Questions about the grid below. Counting starts at 0.
1) Find the entry at row 0, column 0.
2) Find the entry in row 1 and column 2.
3) Find the entry in the bottom-left corner.
4) Find the entry in row 0 and column 2.
5) Find the entry just left of 0.95.
6) Find the entry in row 2 and column 1.
7) Find the bottom-right entry.
8) Find the bottom entry of the column that holds the largest entry.
[[ 3.47  4.52  5.50 -3.77  5.10  4.35]
 [ 0.75  0.24  0.73 -0.57  0.95  0.19]
 [ 4.81  4.98  5.07 -4.91  4.77  3.99]]
1) 3.47
2) 0.73
3) 4.81
4) 5.50
5) -0.57
6) 4.98
7) 3.99
8) 5.07

A = [[-0.97, -0.68, -1.01, 0.26, 0.17, -1.13, -0.13, -0.95, -0.79, 1.51, 0.83, 1.82, 1.50, -0.73, -1.55, -1.07], [-1.32, 2.72, 3.78, -2.98, -1.19, 0.30, -2.70, -1.37, 1.21, -1.83, -0.03, -1.13, -0.01, -0.60, -1.55, 0.69], [-0.45, 1.80, 3.04, -2.98, 1.52, 0.70, -0.99, -0.33, 2.10, 0.29, -3.46, -0.84, 0.49, -0.60, -1.00, -1.95], [0.07, -0.37, 0.46, -0.39, -0.65, 0.70, 0.29, 1.13, 0.10, -0.01, -0.46, -0.54, -0.52, -0.21, 1.18, 0.11], [-0.11, 1.49, 1.57, 0.58, -1.19, -1.13, 2.01, 0.30, -0.57, 1.81, 2.12, 1.23, -0.77, -0.86, -0.73, -0.77], [-1.15, -0.68, -1.01, -0.39, 0.44, -1.33, -0.56, -1.16, -0.57, 2.11, 0.40, 1.82, 2.01, -0.99, -2.10, -1.95], [0.24, 1.49, 0.83, -0.39, 0.71, -0.72, -0.99, -1.58, 0.10, 1.81, -1.75, 0.34, -0.77, 0.17, 0.64, 0.40], [-0.80, 1.80, 1.94, -1.68, -0.10, 0.09, -1.42, -0.54, 0.55, 0.60, -0.03, -0.84, -0.52, 0.30, 0.36, 0.99], [0.07, 0.56, 0.46, 0.26, -0.37, 0.50, 0.29, -0.12, -0.34, -0.92, -0.03, -0.25, -1.02, 0.43, 0.91, 1.87], [-0.11, -0.37, 0.09, -1.03, 0.17, 0.09, -0.99, -0.54, -0.34, 0.60, 0.83, 0.05, -0.77, -0.08, 0.36, -1.07], [-0.80, 1.80, 1.94, -1.68, -0.10, 0.30, -1.42, -0.54, 0.32, 0.60, -0.03, -0.84, -0.52, 0.43, 0.36, 0.99], [0.42, 1.18, 1.94, 1.23, -2.00, -1.74, 4.14, -0.12, -0.79, 2.41, 3.83, 2.41, -1.02, -0.99, -0.73, -1.07], [0.07, -0.37, 0.46, -0.71, -0.65, 0.50, 0.29, 0.92, -0.12, -0.01, -0.46, -0.54, -0.52, -0.21, 0.91, 0.11], [1.11, -0.68, 0.83, 0.58, -2.27, 0.09, 1.15, -0.54, -1.23, 0.60, 1.26, 0.93, -0.52, -0.21, -0.18, 0.40], [-0.63, -0.06, 0.09, -0.06, 0.17, -0.32, -0.13, -0.54, -0.12, 0.60, -0.03, 0.64, 0.49, -0.34, -0.73, -0.19]]
The entry just left of the largest entry: -1.74
The minimum: -3.46
Report the entry just left of the smallest entry.
0.29
Report the entry just right of 0.24.
1.49
The maximum -> 4.14
Report the entry just left of -0.32.
0.17
The entry just left of -0.08 is -0.77
The entry just right of -1.33 is -0.56
Report the entry just right of 1.50.
-0.73
Report the entry just right of 3.78.
-2.98
The entry just right of 0.56 is 0.46
Report the entry just right of the smallest entry.
-0.84

[[ 80  71 112  92]
 [232 110  42  52]
 [234 104  53  52]
 [118  84  87  79]
 [172 105  44  60]
 [145  70 122  84]]
The last entry in the row that holds the smallest entry -> 52
What is the last entry, reading row by row? 84
What is the entry directly above 122? 44
What is the largest entry in the first row? 112
What is the bottom-left entry? 145
The entry just left of the smallest entry is 110
What is the first entry in the row that holds the largest entry? 234
What is the top-left entry? 80
What is the entry directly below 112? 42
The top-right entry is 92

x =
3.02	-0.55	0.06	-3.73	-1.82	-1.41	-0.33	-1.41	-0.51	-5.20	-0.26	2.15	-1.42	0.62	-0.45
-0.98	1.02	-0.33	0.10	0.26	-0.11	0.15	0.42	1.61	0.83	0.45	-0.58	-0.02	-0.47	0.11
-2.04	-1.03	1.42	-0.36	0.69	-2.06	-0.21	-0.56	-2.35	2.06	-0.91	0.34	1.96	0.31	-0.71
0.66	-0.75	-1.10	0.86	-3.36	-2.10	2.62	1.38	1.01	0.28	-2.16	-1.81	-1.59	-1.05	-0.73
-0.19	1.43	0.78	0.03	-1.44	-0.94	-1.08	-0.07	-0.90	-0.57	-0.44	-1.69	-0.89	-0.02	-0.36
-0.53	0.82	-0.17	0.48	0.17	0.88	-1.20	0.02	-1.36	-0.67	1.78	0.97	0.52	3.41	-0.16
-1.24	0.71	0.58	-0.33	0.03	-1.81	-0.40	-1.77	2.13	-1.65	-1.61	-2.63	-1.74	0.16	1.05
0.10	0.82	-0.27	0.37	1.28	1.46	-0.33	1.92	-0.13	0.70	-0.66	-0.51	0.67	-0.42	-0.39
0.91	-0.04	-1.41	-2.72	1.01	1.74	-0.26	0.57	-0.59	2.48	-0.23	1.47	-2.34	-1.26	-1.16
-0.07	-0.45	-0.35	0.60	-0.66	0.62	0.36	0.03	1.07	-0.99	0.52	0.47	1.33	0.10	0.18
-0.13	-0.15	-0.91	0.30	0.13	0.38	-0.01	0.44	-1.77	0.22	0.21	0.14	-0.95	-0.07	-0.05
-0.37	-1.02	-1.69	-1.17	2.64	0.29	0.90	-1.15	-2.20	-0.90	-0.48	0.40	-0.61	1.08	1.12
0.42	2.22	1.18	0.03	0.37	-1.47	0.41	0.32	2.17	-1.08	1.86	0.74	-0.45	0.64	-0.18
Rows and columns are numbered from 0.
Which number is the entry directly above the largest entry?
A: -0.02
The bottom-left entry -> 0.42
The entry in the bottom-right corner: -0.18
Which number is the entry in row 2 and column 2?
A: 1.42
Which number is the maximum?
A: 3.41
The entry just left of the centre entry -> -0.40
The top-left entry -> 3.02
The entry just right of -0.35: 0.60
The top-right entry -> -0.45
Which number is the top entry of the column that holds the largest entry?
A: 0.62
The entry directly below 1.61 is -2.35
Which number is the entry just right of -0.75?
A: -1.10
Which number is the entry at row 0, column 1?
A: -0.55
The entry in row 0 and column 2 is 0.06
The entry at the centre is -1.77
The entry in row 2 and column 0 is -2.04
Which number is the entry at row 1, column 0?
A: -0.98
The entry just right of the largest entry is -0.16
The entry just right of -2.16 is -1.81
Which number is the entry directly below the smallest entry?
A: 0.83
The minimum -> -5.20
The entry directly below 2.06: 0.28
The entry directly below the largest entry -> 0.16
The entry just right of the centre entry: 2.13
Which number is the entry directly below the centre entry?
A: 1.92
The entry just right of -0.44 -> -1.69
The entry directly below 0.86 is 0.03
Which number is the entry directly above 0.90?
A: -0.01
The entry just left of 0.70 is -0.13
Which number is the entry directly below 0.69?
A: -3.36

Questions about the matrix below. Rows and columns are numbered from 0.
1) The entry in the top-right corner?
2) The entry directly below 47?
3) The entry in row 0 and column 1?
4) The entry in row 0 and column 2?
5) The entry directly below -795?
6) The entry in the top-left corner?
7) The entry in row 1 and column 0?
8) The entry in row 2 and column 0?
[[ 685  -10 -652 -746 -809 -778 -783 -790 -785 -804 -796 -779 -600  138]
 [ 687   47 -628 -784 -799 -778 -795 -790 -757 -772 -800 -775 -596  110]
 [-803 -810 -759 -598   89  680   57 -601 -793 -770 -799 -783 -792 -779]
 [-800 -752 -295  523  418 -397 -748 -793 -794 -796 -774 -794 -814 -763]]
1) 138
2) -810
3) -10
4) -652
5) 57
6) 685
7) 687
8) -803

arr = [[3.15, -1.25, 4.99, 3.62, -1.01, -2.05, -3.80, -3.49, 3.80, 0.29, 1.82, 2.85, 0.90, -4.78, -1.37, -0.85], [5.08, 4.66, 5.29, 0.11, 2.17, -0.95, -2.05, -1.65, -2.89, 3.61, 4.40, 4.18, 1.05, 1.39, -2.60, 0.57], [-2.60, 1.67, -1.93, 4.04, 3.91, -0.54, 4.22, -1.49, -2.20, -2.15, 4.85, 0.89, -1.57, -2.65, -4.96, 2.23], [-1.02, -4.68, 4.45, 2.36, 3.02, 4.00, -3.30, -4.78, 4.69, 2.39, 2.72, -2.28, 1.52, -0.71, -5.25, 5.18], [-4.74, -3.57, 0.24, -1.33, 1.12, -2.98, -2.37, 3.58, 2.37, 4.92, 1.67, -3.69, 0.60, -2.96, 2.64, 1.95], [4.33, -4.59, 1.93, -2.02, 0.31, 3.28, -1.60, -3.75, 4.93, -4.22, 3.46, 5.27, 3.50, -3.77, 0.74, 1.89], [-2.79, 4.79, -2.86, 1.17, -0.40, -3.33, 4.35, 4.76, -3.05, 0.76, 0.91, 4.30, 0.69, 4.56, 4.02, -4.58], [-4.53, 2.05, 2.94, -1.56, -3.23, -2.23, 4.96, 1.26, -3.99, 1.10, 3.79, -3.13, -0.58, -5.27, 2.25, -1.53]]
The first entry in reading order -> 3.15
The entry just right of 3.58 -> 2.37
The entry just right of the largest entry is 0.11
Read off the second smallest entry.
-5.25
The entry just right of -3.13: -0.58
Read off the entry just right of -2.89.
3.61
Read off the entry just right of 0.74.
1.89
Read off the entry just left of -5.25.
-0.71
The entry just left of 2.37 -> 3.58
The entry just right of the smallest entry -> 2.25
The 3rd largest entry: 5.18
The largest entry is 5.29
Read off the entry just right of -2.28.
1.52
The entry just right of 4.56 is 4.02
Read off the entry just left of 1.82.
0.29
Read off the entry just right of 4.45.
2.36
